The four nearest rows among all rows above each row, by straight-line distance, nearest first (none for the first five rows):
1: [  3  -3 -10  -3   1   6   2  -1   4   7   4  -3   2   2  -5   1   0  -4
  15  -3 -12  -3   7  -8  -3  -8  -2   2  -4 -11  -2 -10  -8  -8  -4  -1
   0   3   5  -4   6  -4 -11   0   3   3   9  -2  -4  -1  -4   2]
2: [  1  -9   2  -3   4   0   0   3  10  11  -2   3   4   6  20 -10   9  -2
   4 -22   1  -8   1   5  -2   6   1  -2  -7  -5   0  12 -21 -29   8  -6
 -22  -4   1   5  -1   5 -18 -12  -2   8   2   3  -6  -7  -2   5]
3: [  0  -8  -1  -6   4   1  -6   7   2   7  -1   2   1  -2  -5  -2   5   1
   2 -15  -5  -9   7   6  -6   5   8  -2  -3  -6   7   4  -5 -18  -2   1
 -14  -3   1   6   1   2 -10   6  -7   4   2   4  -2   5  -2   6]
4: [  0  -3   2  -4  -7  -2  -1  -1  -2  -3  -3   0  -2  -4   2  -8   3   0
   0 -10  -5  -7   8  -4  -4  -4  -4   6   3   3  -1   5   2  -4  -6   3
   5   4  -3   1   3  -4 -11   3  -6  -3   5   7  -1   2  -6   1]
5: [  6 -16   0  -5  -2  -3  -6   5   6   8 -11   1  -3  -5   3 -11  17  -5
  -2 -29 -20   1  11   1  -4   5  -1   1   3  -6   0  10 -15 -31  10   5
 -17  -3  -1   3 -12   2 -24  -3 -20   8   8   6  -9  -4  -3   8]
6: [  4  -9 -10 -11  10  -2   5   8  11  19  -7   3   3   5  11 -10  -4  -9
  12 -31 -18 -11   2  -1  -6   0  -2   3  -3  -7   2   7 -19 -31   8  -1
 -27  -4   2   4  -7   3 -20   0  -4  11   7   6   0   3  -6   2] -> 2 5 3 1
7: [  7  -2   4  -8   2   7  -2  16 -14   6 -15  -2  17  14 -28 -13  11   4
  22 -22 -24 -33   1   0   0 -19   3   3 -15 -15 -13   9  -5   5 -13  -9
  -5   1 -11 -12  -1  -1 -17  -8   1  14  -4  -3   0 -12  -8   9] -> 1 3 4 6
8: [  4   2  -1   4  -5   2   3   5  -8  -2   0  -3   8   2  -7   4   6  -8
   2  -6  -8  -1   3  -1   0   3   9   2   2  -3  -1 -11   0 -13   2   4
   4   1  -7  -2   1  -4   0  -2 -12   2   1  -2  -7   2   0   7] -> 4 1 3 5
9: [  6  -7   7 -12  -3  -4   0   7  15   0  -3   7   1   9   3  -6   2   4
 -11  11  -6  -1   6  -3   0  15  -1  -6   0   1  -6  15   4   2  -6   9
   4  -6   1  -4  -5   3  -1  -8  -1   7   0   2  13 -10  -9  -4] -> 4 3 8 1
10: [  6   2   1  -4   3  -3   0   9 -14   1   1  -4   7  -4 -10   4   7  -4
   8 -11 -11  -5  -3  -2  -3 -18   7   2   0   3  -1 -11 -12  -9   6  -7
  -2  -3  -4  -1  -2  -5  -6  -2  -5  -2   5   3 -10   1   2  -2] -> 8 1 4 3
11: [  2 -10   1  -4   7  -2  -3  -4  10 -13   3   2  -3   4  13  -4   3   2
 -13  10   2   2   0   0  14   2  -1  -7   1   2  -3  13  11   4  -2   5
  -7  -6   9   4  -2   9   3  -3   0   6   4   6  13  -2  -1  -8] -> 9 4 3 8
12: [ 11   5   3  -1   4  -7  -3   3 -18   3  -1  -4   8  -2 -15  -1   4  -5
  15  -7  -1  -5   5  -8 -12  -9   2   5  -4  -5  -1 -14  -8   1   7 -12
   9   4 -14  -4   7  -6   2  -7   1  13   3  -4  -1   1   0  10] -> 10 8 1 4
13: [-6  2  8 -2 -3 -1 -5  3  2 -3  2  3  1  4 -4 -3  4  2 -9 -1 -4 -1  4  5
  4 -1  5 -2  0 -1  3  3 -5 -1 -3  0 -2 -2 -6 -1  2 -1  4 -6 -3  7 -1  2
  1  6 -1 -5] -> 4 8 3 9
14: [  9 -12  -2  -4   1   5   1   8  -7  12 -14   4   6 -12   0 -10   8  -1
  11 -30 -19  -1   3  -8  -5  -3  12   4   0  -3   4   8 -16 -38  -5  -6
 -11  -9   2   6 -12  -2 -25   0  -6   5   2  -4  -4   1   0   5] -> 5 6 3 2
15: [  1   4   7  -7  -3   8  -4  -2   1  -1   2  -2  -9   0  12  -4   7  -1
   3  -7  -2  -3   4  -2   4   0   2   2  -4   5   1   8  -4  -5   3  -3
  -8  -2   3   9  -2   5 -11  -4   3   3   3   1  -4  -7  -1  -1] -> 4 13 3 1
16: [ 15  -4   9 -23   2   3  -3  25 -17  10 -12   4  26   0 -29  -2  11   6
  -1 -17 -21 -16   8  -3  -6 -11   3   8   0  -2 -12   1  -1  -5  -1 -11
   3   2 -18 -12   4 -18 -10  -8  -3   8   5  -7   3 -10  -2   8] -> 7 12 10 8
17: [  6  -2  -1   2  -6  -4   3  10  -1  -2  -7  -5   5  -3  -5  -3   5  -5
   4  -6  -6   9   4   4  -2  -4   9   8  -1   3   4   1  -6 -11   6  -1
  -3   3   2   4   3  -2  -5  -2  -6   0   4   2  -5   5  -2  -4] -> 8 10 4 13
18: [  4 -19   3 -17   6  -7  -5  10  35  19  -8   5  -1 -12  23 -16   4  -4
   4 -21 -19  -3   2  -1  -1  13   5  -7  -4  -5   9  14 -24 -40   6  -3
 -31 -18   4  12 -14  12 -24   7 -12  14   0  -1   1  -9  -8  -4] -> 6 2 5 14
19: [ 10  -7   5  -9  -2   2  -2   6 -15  14  -3   0   7  -6  -2  -5  15  -7
  13 -28 -22   0   3 -10 -12  -2   4  12  -5  -3  -4   0  -9 -24   8 -17
  -4  -2 -16   0   3  -4 -19  -3 -10   9   2  -1  -7  -3  -5  13] -> 14 10 5 3
20: [ -1   4  -3   3  -4  -2  -7   3  -3  -1   0   0  -2  -9  -4   7  10  -3
   2  -1  -3 -11  -1  -4   0  -4   6   2   3  -4  -1  -6  -4   2  -1  -9
   3   6  -3   3   5  -8   1  -1   3   0   5   4  -1  -4  -1   6] -> 8 4 13 10
21: [  9 -21  -6 -13   4  -4  -8   9  29  14 -14   2   2  -1   8 -15  20  -5
   9 -30 -29   5   5   0  -1  -3  10  -3  -9  -9   1   8 -21 -39  16  -7
 -22 -16   3  -1 -17  10 -17  -1 -11  12   2  -3  -3   5 -10  -1] -> 18 5 6 14
22: [ -4  -2   3 -10   1   3  -6  12  11  -7  -1  -1  -3   7   9  -7   2   2
 -18  -5   0   3  -3   7  -2   3   5  -3   4   0  -4  28   2   0  -7  16
 -11  -5  12  -1  -5   9 -11 -17  -8   3 -11   0   9 -19 -10  -6] -> 9 11 15 13
23: [-4 -3  3  3  4 -3  2  4 13 -3  3  3 -2 13  6 -3  5  1  3  7  2  0  5  5
  8 -1 -3 -4 -3 -7 -2  9  2  0 -3 13 -5  5 -2 -2 -4 11 -5  3  0  1 -4  3
  3 -2 -2 -1] -> 13 11 9 15
24: [  6 -11   1 -11  -4  -3   2  12   9  14  -7  -1  -3  -3   4 -14   6 -10
   9 -35 -19  -4   1  -3  -1   6   6   0   0  -7   3   9 -22 -33  -1  -3
 -29  -6   3   7 -11   5 -19   8 -10   6   9   2  -2   0 -12   2] -> 6 5 14 21
25: [  2  -5   2  -9   4  -1   0  13  11  -2  -9   1  -1  11  -4  -9   1   5
  -6   1  -8 -10   3   9   4  -1  -3  -8   2 -13  -2  20  -2   0 -15   9
  -7   2  -4  -7  -5   0 -13  -8   0  11   1   5  11 -12  -8  -2] -> 9 23 22 13
26: [  6  -5   0 -11  -3  -4  -2  17  16  15 -13  -4   9  -3  16 -10   8  -2
   8 -22 -14  -8   9  -6  -3   5   9  -2   1 -11   4  15 -19 -35   2  -7
 -32 -12   0   8  -6   8 -21   7 -10   9  -1   6  -8  -3 -13   7] -> 24 6 18 2
27: [  1 -10  29 -26   8  10  -9  21 -15   7 -13  -3  21  10 -16 -13   9  -1
   8 -27 -52 -51  15  22 -12 -11  -1  -5 -17   0 -10   7   2   2 -19   1
  -3  10  -9 -27  -1   1 -37 -54  -5  41  15 -15  -1 -15 -18   4] -> 7 16 25 19
28: [ 10   0   1  -8   2  11  -1   2 -24   1  -3   0  10   5 -17  -6  16  -7
  17 -14 -10  -1   0  -4  -6  -4   1   9  -2   3   0 -10  -3 -13   1 -11
   6  -5 -15   3   7  -8  -3   1  -2  -1   7   4 -16   0   4  12] -> 10 12 8 19
29: [  7   2   1  -5   3   1  -1   9 -19   8  -3   6   5  -3 -17  -2   4  -2
   2 -11  -5   1   7  -5 -12   1  11   3  -2   2  -6  -9  -8 -10   2 -13
  -2   1  -8  -3   3  -6  -2 -10   1   2   1  -3  -7   3   2   3] -> 10 12 8 28
30: [ -3  -1  34 -29   8  10  -4  24 -21   5 -25  -2  19   6 -32 -16   3   1
  20 -30 -58 -62  30  24 -13 -18 -14  -6 -18  -7  -4   8   3  10 -22   4
 -14   7  -4 -37  12 -16 -46 -53  -7  55  25  -5 -11 -15 -32   9] -> 27 7 16 25
31: [ -1  -8  18 -24  10   0  -5  25  -4   2 -23  -2  22   9 -29 -13   4   5
  15 -18 -44 -44   8  13  -5 -18  -3  -5 -18 -10 -12  10   6  -2 -27  -5
  -9  14  -5 -29   1  -4 -27 -33  -5  30   8  -3  -6 -17 -21   3] -> 27 7 30 16
32: [ -4 -13  20 -25   5   8   0  23 -28  10 -17   2  23  11 -31 -15   9  -3
  23 -28 -42 -47  11  10  -1 -23   1   1 -21 -10  -7   2   9   9 -21 -10
  -6  12 -17 -20  -1 -13 -28 -30 -10  38   1   5  -3 -15 -16   8] -> 31 27 7 30
33: [  7   2  24 -24   3   6   1  24 -19   9 -23  -2  26   8 -31 -14   9   0
  17 -24 -55 -48  13  15 -17 -18  -4  11 -17  -7   0  -2   5  -4 -23  -3
 -11  14 -19 -31  11 -14 -31 -41  -2  39   7  -7  -1 -12 -17  10] -> 32 31 27 30
34: [ -1  -3  -2  -9  -3  -1   0   2  -1  -2  -9   0  -4   4   3  -2   0   1
  -1   0   0   3  -2   1   0   0   4  -2  -4  -1   3   1   2  -6   4   4
  -2  -9  -3   4  -5   2   0   4   6  10  -5   7 -10  -3   2  -7] -> 13 15 17 23
35: [  3  -2   0   3  -5  -6   1  -7   3   3   3  -1   1  -1   3  -3  -3  -2
  -2 -11  -3  -1   1  -3   0  -4   3   2   5   4   1   5  -1  -9   0  -1
  -5  -3   1   7  -1  -1  -9   2   1  -1  -6  -1   3   0  -7   2] -> 4 15 17 13
36: [  0   6  -8   6  -1   3   2 -10   1  -1   7   1   5  -2  -4   2   4   0
  -3  -5   0   4   3   2   9  -1   5  -8   1  -1   5   2  -1   3  -1  -3
   1   5  -3   4  -2  -3   2  -3   1   6   3   4   8   6   0   1] -> 13 35 20 8
37: [ 10  -1   8 -21   4   7  -3  19  -8   7 -18  -3  12   6 -22 -12   7   3
  13 -27 -30 -34   6   6   1  -8   6   5  -5  -6  -6   9  -7   5 -15   0
 -11   1 -10 -14   7  -8 -21 -18 -10  22  -2   1   5 -14  -7   2] -> 7 16 31 32
38: [  5  -5   0  -2   0   8   4   3  -4  -6  -5   4   3  -1  -7  -4  -2   1
 -13  -4 -13  -2   8  -3  -9   3   3  -1   3   6  -6  14   6   1   4   0
   6  -4  -5   1   3  -3 -10 -11   8   8   1   3   1  -5  -4   2] -> 4 13 35 34
39: [ 25 -19  -2 -35  -6 -23   2  12  57  12  -9   9 -12  -6  35 -11  12 -13
  -8 -34 -35  16  15  -1  -2  21   4 -29   1 -10   7  28 -25 -41  11 -12
 -36 -31   8  16 -33  17 -28  13  -7  32  -4   4   7  -3  -6   3] -> 18 21 26 24
40: [ 11  -4   0  -6   1  -2  -9   8 -16  18  -8   5   9  -7 -11  -6   9  -7
  15 -39 -30  -4   0 -15  -7  -1   7   4   0 -21  -5  -7 -16 -31  13  -9
 -16  -6 -16  -3   7  -2 -23  -1 -14  12   4  -4 -11   2   0  10] -> 19 14 5 24
41: [ 22  -9   2 -23  -6 -15   1   4  57  17  -9   4   3 -17  22 -18  32  -3
  -1 -29 -29   6  25  -7   2   8   9 -17  -4  -9   8  19 -26 -42  14 -23
 -32 -23   6  14 -23  21 -32  10  -7  35  10  10  -6  -7 -12  -3] -> 39 18 21 26
42: [ -2  -3  -3  -3  -6   2   1  -4   5  -1  -4  -6   3  -5  -4   0   4  -3
  10 -14  -8   0   6   3  -2  -1   6   3  -4  -2   1  -1 -20 -12   1   2
  -1   3   0   2  -5   1   0   0  -5   3   9  -1  -8   6   6   8] -> 17 8 3 1
43: [ 17 -11  -6 -38   7 -23   2  18  63  15 -12   6  -5 -21  35 -17  23  -4
   1 -29 -33   4  28   7   6  20  12 -35 -19 -10   6  25 -24 -38  15 -30
 -40 -34   2  23 -32  22 -26  14  -9  38   7   5  -5  -7  -6  -5] -> 41 39 18 21
44: [  9 -11   7  -5  12  -6   2  12  -2  16   3   3  10  -9   2 -11  20   0
   9 -30 -20 -10   2  -7  -9   0  10  14   1 -13   2  -4 -20 -38   3  -9
 -24  -2 -10  10  -9  -4 -25  -2 -11  14   9   1 -13   1  -4  11] -> 14 19 40 24
45: [-2  3  2 -6 -2 -1  2 10  0 -6  1  1  4  4 -7 -6  6  1 -2  6 -1 -5 -1  5
  6  9  8 -1  0  2 -2 11  1  7 -2 -3 -8  5  9  0 -2 -1  1 -7  2 14 -3  1
  8 -1 -7 -2] -> 13 36 9 23
46: [  4  -8  -2  -4  -3   2  -2   7   0  14  -1   5  -1  -9  13 -10   4  -6
  -6 -22 -16   0   6  -3 -11   7   1  -2  -2  -4  -2  11 -19 -33   6   4
 -22  -9   2   8  -8   7 -22   8  -7  13  11   1   0  -2 -11   8] -> 24 5 6 26
47: [  5 -11   1  -9   2  -4  -2  10   4  12 -13   3   3  -2  11 -11   3  -6
   3 -30 -12   2   7   2  -5   6   1   4   2  -1   2   6 -12 -26   7  -1
 -15 -10   4   6  -4  13 -23   1  -8  10   5   3  -1  -5  -2   2] -> 46 5 24 6
48: [  1  -1   4   9   1  -1  -2   2  -6   4   0  -6   2  -1  -4   3   5  -4
   7  -2   9  -5   1   3   6   4  12   6  -1   1   5  -1   0  -7  -1  -6
   5   0 -10  -1   0   0  -7  -3  -3   3   4  -6  -8  -2  -9   6] -> 8 20 17 35
49: [  8 -13   1 -12  -5 -10  -3  19  19  22 -17   7  -2   4   0 -12  10 -11
  11 -30 -24  -6   5 -11   3   9   9  -4  -8 -12   1   4 -24 -36   8 -13
 -37 -16  -6   2 -10   3 -25   7 -15  16   3  -4  -5   3  -6   6] -> 24 26 21 6
50: [  8  -5  27 -35  -2   5  -2  18  -5   5 -13  -4  13  14 -12 -14   7   9
  11 -23 -51 -57  22  26 -10 -11   2  -3 -20  -9  -9  20   6  13 -26   2
 -10  15  -6 -30   3  -8 -31 -55  -6  43  18  -9   1 -19 -23  -6] -> 27 31 30 33
51: [  1  -1   0  -5   4   7   3  -4   3   1  -6   3   4   8   5  -8   0  -4
   3 -12  -3 -13   2   0   4   6   1  -5  -1  -2  -2   6  -4 -12   1  -2
  -7  -5  -1  -3   0  -2  -8 -11  -5   7   5  -2   6  -5  -6  -4] -> 15 35 13 3
52: [ 14  -5   6  -7   7   5   6   5 -27  19  -7   6  16  -8 -23 -10   9 -12
  30 -36 -36 -14   6 -15 -12 -12   8   9  -3 -20   5 -12 -10 -25  10 -19
 -10  -6 -24  -9   8  -5 -13   3  -7   7   5  -8 -16  12  -1  14] -> 40 19 28 44
53: [ 11   3   7 -13  -1   4  -1  24 -23   4  -9  -2  22   9 -26  -5   8   3
   6 -18 -15 -10   4  -5  -8 -12   8  12  -7  -9  -3  11  -6  -4  -9  -8
   8  -6 -17  -9  10  -3 -12   2  -7  22   3   6  -6 -12  -9   6] -> 16 7 37 28
54: [ 20 -11   5 -16   5  -2   0  19   3  21  -8   1   8 -12  -9  -4  19  -8
  11 -40 -34  -2   4 -13  -9   2   7   5   0  -9   1   4 -29 -36  11 -17
 -19  -2 -13  -3   3   2 -23   8 -12  13   5   0 -15  -1  -4   8] -> 40 44 19 49
55: [  6  -6  -1  -4   2   6  -2   0   0   7 -12  -3  -1   0   1  -2  -2  -3
  11 -18 -15  -7   1   3   2  -3   5  -2  -1  -7  -1   1  -8 -22  -2   1
 -16  -2   2   1   6   4 -19   5  -4  -2   7   0  -4  -4  -5  -4] -> 3 51 47 1
56: [ 14  -3  -2  -1   7  -5  -3   5 -16  14  -6  -2  13  -1 -16  -2   8  -7
  10 -13 -12  -1   0  -4  -8 -13  -2   3  -2 -11   4 -10 -13 -15   2 -11
   6  -3 -10  -7   1  -3  -2  -2   3   0   1  -8  -6   3  -2   7] -> 12 10 29 28
57: [  6  -8  25 -19   6   6   2  24 -13   4 -13   0  20   6 -24  -9  11  -2
   6 -29 -40 -47  15  18  -6 -14  -9 -11 -15 -10 -11  10   6  10 -21  -7
  -5   4  -6 -29   4 -14 -25 -34  -9  34  -1   3   4 -13 -20   4] -> 31 32 27 33
58: [  1  -8  -1 -12  -3   0  -3  22   1   1  -5   9   9   8 -22   1   7   2
  -3  -5 -15  -1  10  -3  -2  -1   4  -7  -6  -8  -2   8   8   1  -9   3
   7   2 -10 -12  -5  -4 -11  -8  -3   6   2   3  12 -14  -1  -4] -> 25 38 9 13
59: [  2  -4   4 -26   4   5   5  19 -17   2 -16  -3  26   3 -19 -12   6   2
  16 -24 -31 -45   6  -5  -7 -11   2  -2 -16 -15   3  14  -2   0 -22  -3
 -10  -3 -14 -22  -2  -4 -23 -23  -6  26   0  -2  -2 -16  -1   5] -> 37 7 31 32
60: [-2  0 -3 -4 -8  3  1  3  5 -7  1  7  3  3 -2  2  2 -1 -9  4 -1 -1  0  4
 -2 10 -3  5  1  2 -2 13 -2  8 -8 -1 -2 -5  6 -2 -7  2 -1 -2 -3  5  3  7
  6 -3  0  5] -> 45 13 9 36
61: [ -6   3   4  -8   0   1   1   3  12   1  -8  -4  -4   0   3  -5   2  -2
   2  -4  -2  -8  -4   6   9   0  -4   2   1  -3   3  10  -6 -12  -1  -5
  -8  -1   9   7  -1   7  -5   3  -2   3   6   1   5   2  -7  -6] -> 15 51 35 13
62: [  7   2   2 -12   0   6  -1  12 -11  -6  -6   5   9   7 -12  -9   4  -4
  -4 -10 -13  -7   2   1  -5  -5   8   1  -4  -4  -5  20   0   0  -9   5
   6  -3  -5  -8  -3   3 -13  -9   3  14  -1   6   3 -14   3   7] -> 38 58 25 53
63: [ 11  -4   2  -5  -5   8 -10  -3 -18  10  -2   5  17  -1 -13  -9  12  -6
  18 -27 -17  -3   8 -13 -20  -7   3   8   1  -2  -4  -8 -15 -16  11  -8
   2  -8 -17   4   5 -13 -12  -2  -1   9   5  -7 -18  -2  -3  20] -> 19 28 56 40
64: [  5  -2  13 -10   3   4  -5  24 -20   2 -12   4  20   7 -26  -8   3   0
  14 -23 -33 -31  12   0  -8 -14   1   6 -14  -5  -8   7   0   0  -9  -8
   3   4 -20 -17   0  -4 -23 -19  -4  24   7  -4  -5 -16  -8   5] -> 7 37 59 53
65: [  4   8   3 -15   1   4  -4  18  -7   3 -18   0  17   9 -22  -5   5   6
   6 -20 -21 -21  11  -2  -6  -9   2  -1 -10  -2  -9   9  -6   3 -10   5
   2   6 -11 -15   3  -7 -20  -8   2  20   2  -5   5 -13  -3  -4] -> 37 64 7 62
